Here is a tiny trained network, its code and every weight. The questions are about switching its units off for an input and a target symbol, where a switched-off unit gives its printed mean instead of its output.

import numpy as np


def w(rows, s, z=0):
    codes = np.array(rows[::2]) - 128.0
    scale = np.full(codes.shape[1], s)
    scale[-1] = z or s
    return codes * scale


def f(y):
    return np.maximum(y, 0)


def softmax(a):
    e = np.exp(a - a.max(-1, keepdims=True))
    return e / e.sum(-1, keepdims=True)


def log_softmax(a):
    a = a - a.max(-1, keepdims=True)
    return a - np.log(np.exp(a).sum(-1, keepdims=True))


def net(x, mask):
    ids = ['ΔΠΦεηψ'.index(c) for c in x.split()]
    T = len(ids)
    res = E[ids] + P[:T]
    r = res
    for j in range(2):
        rows = slice(3 * j, 3 * j + 3)
        q, k, v = (r @ M[0][rows].T for M in (Q, K, V))
        z = softmax(np.where(np.tri(T) > 0, q @ k.T / 3**0.5, -1e9)) @ v
        o = O[0][rows]
        res = res + np.where(mask[j], z, o[:, -1]) @ o[:, :-1]
    y = f(res @ A[0][:, :-1].T + A[0][:, -1])
    res = res + np.where(mask[2:10], y, B[0][:, -1]) @ B[0][:, :-1]
    return log_softmax(res[-1] @ U[:, :-1].T + U[:, -1])


Q, K, V, O, A, B = {}, {}, {}, {}, {}, {}
E = w([
[55,173,93,105,75,3],'Δ',
[97,179,107,176,123,146],'Π',
[45,86,247,144,76,36],'Φ',
[187,62,155,116,9,135],'ε',
[132,208,204,63,117,108],'η',
[144,174,197,222,97,121],'ψ',
],0.018)
P = w([
[72,139,115,105,8,165],'0',
[96,98,161,118,120,146],'1',
[110,127,150,126,121,143],'2',
[121,142,150,140,139,123],'3',
[145,144,141,147,139,119],'4',
[164,161,145,154,131,108],'5',
[193,165,132,161,133,99],'6',
[208,165,139,159,127,95],'7',
[206,172,126,151,118,98],'8',
],0.011)
Q[0] = w([
[126,51,39,87,95,100],'head 1',
[131,147,97,75,5,90],'head 1',
[162,143,11,159,76,139],'head 1',
[99,213,132,130,205,102],'head 2',
[66,187,112,160,120,44],'head 2',
[80,67,221,183,88,88],'head 2',
],0.011)
K[0] = w([
[12,71,174,52,42,155],'head 1',
[101,200,123,123,7,170],'head 1',
[70,124,88,125,128,193],'head 1',
[103,197,138,130,168,112],'head 2',
[156,156,108,147,185,31],'head 2',
[237,141,137,141,136,107],'head 2',
],0.012)
V[0] = w([
[136,107,7,184,49,155],'head 1',
[177,198,66,59,176,238],'head 1',
[46,150,68,60,174,30],'head 1',
[163,133,66,176,72,170],'head 2',
[175,174,185,2,125,150],'head 2',
[120,97,104,24,31,106],'head 2',
],0.0077)
O[0] = w([
[60,189,171,20,180,183,129],'head 1',
[96,189,161,183,74,101,2],'head 1',
[149,167,59,2,15,123,148],'head 1',
[102,95,102,132,166,99,97],'head 2',
[218,213,142,89,204,164,139],'head 2',
[133,85,183,86,202,102,233],'head 2',
],0.008,0.009)
A[0] = w([
[113,130,74,73,166,159,253],'neuron 1',
[91,113,163,162,213,177,190],'neuron 2',
[119,163,107,134,110,77,72],'neuron 3',
[138,165,146,106,136,109,148],'neuron 4',
[158,181,168,74,108,116,156],'neuron 5',
[217,115,139,172,90,255,157],'neuron 6',
[103,44,112,130,2,90,143],'neuron 7',
[155,79,168,130,67,127,94],'neuron 8',
],0.01,0.0051)
B[0] = w([
[126,52,106,251,129,145,213],'neuron 1',
[91,167,66,136,164,148,203],'neuron 2',
[93,129,148,66,103,169,164],'neuron 3',
[117,91,151,161,105,193,196],'neuron 4',
[67,83,102,150,102,152,249],'neuron 5',
[84,103,112,67,100,97,166],'neuron 6',
[167,207,93,115,150,151,226],'neuron 7',
[74,194,120,86,115,145,167],'neuron 8',
],0.011)
U = w([
[104,95,41,112,59,155,2],'Δ',
[83,71,253,125,5,87,236],'Π',
[208,66,42,128,112,53,190],'Φ',
[117,203,69,212,168,225,156],'ε',
[129,217,73,30,102,94,116],'η',
[85,75,121,74,142,33,105],'ψ',
],0.0052,0.0038)

Each question gives the input, a string of symbols that net reads in full, and the target symbol t.
The units are the heads (3 rows each of Q, K, V and O) and the neurons (one row each of A and B). Each row of codes is followed by its name. A weight is (code - 128) times the scale printed after its matrix; where a second scale follows, it is the last column's (O, A, B and U).
mask holds one flag per unit, heads first, then neurons. A switched-off unit (its flag False) gives its mean, the last column of its rows in O or B, instead of its output. The means were averaged over made-up inputs and are rounded, as every weight is.
A unit's drop is (log p(t) with every unit on - log p(t) with that unit switched off) / (log p(t) with every unit on - log p(t) with every unit switched off).
The circuit of an input: a set's keep is (log p(t) with only the set's units on - log p(t) with every unit switched off) / (log p(t) with every unit on - log p(t) with every unit switched off). Starting from all 10 units, units are removed one at a time, each time the one whose removal leaves the highest keep (on an exact tie, the one counted first), for as long as the keep stays at least 0.8.
units of the circuit, in order: the units of the circuit, biggest drop first
top k neurons: the k neurons with the biggest drops, biggest first
which heads matter: for each layer, one digit per head in row order, 1 if its drop is at least 0.15 and else 0, layers parted by /
drop when u is switched off: that unit's drop, to one decimal
input Φ Δ Π Δ Δ Π Φ, target η: top 3 neurons	(neuron 7; neuron 1; neuron 8)
input Δ η ψ Δ Φ, target ε: top 2 neurons	(neuron 7; neuron 6)
input Φ ε Δ ε Φ Δ, target Φ: units of the circuit, in order	(head 1; neuron 1; neuron 8)
input Δ ε Π Φ, target ψ: units of the circuit, in order	(head 2; head 1; neuron 4)
input ε Δ Π η ψ Δ Δ, target ε: units of the circuit, in order	(head 1)
input Δ η ε Π Δ η Δ ε, target Δ: top 3 neurons	(neuron 5; neuron 1; neuron 8)
input η Δ Δ η η Φ ψ ε, target η: units of the circuit, in order	(neuron 8; neuron 7; neuron 1)
input Δ η Π Π Δ Φ Φ, target η: which heads matter	10
input Π Φ η Δ Δ Π Δ Δ, target Π: top 2 neurons	(neuron 7; neuron 2)
input η ε Δ, target η: top 3 neurons	(neuron 7; neuron 1; neuron 5)
input Π η Δ Δ ψ η ε Π ε, target Π: drop when neuron 2 is switched off	0.3
input ε ε Δ Δ, target ε: drop when neuron 2 is switched off	0.6
input Φ Δ η, target Π: drop when neuron 7 is switched off	0.3
input Φ Δ Δ η Δ Δ η Δ, target Φ: top neuron	(neuron 1)
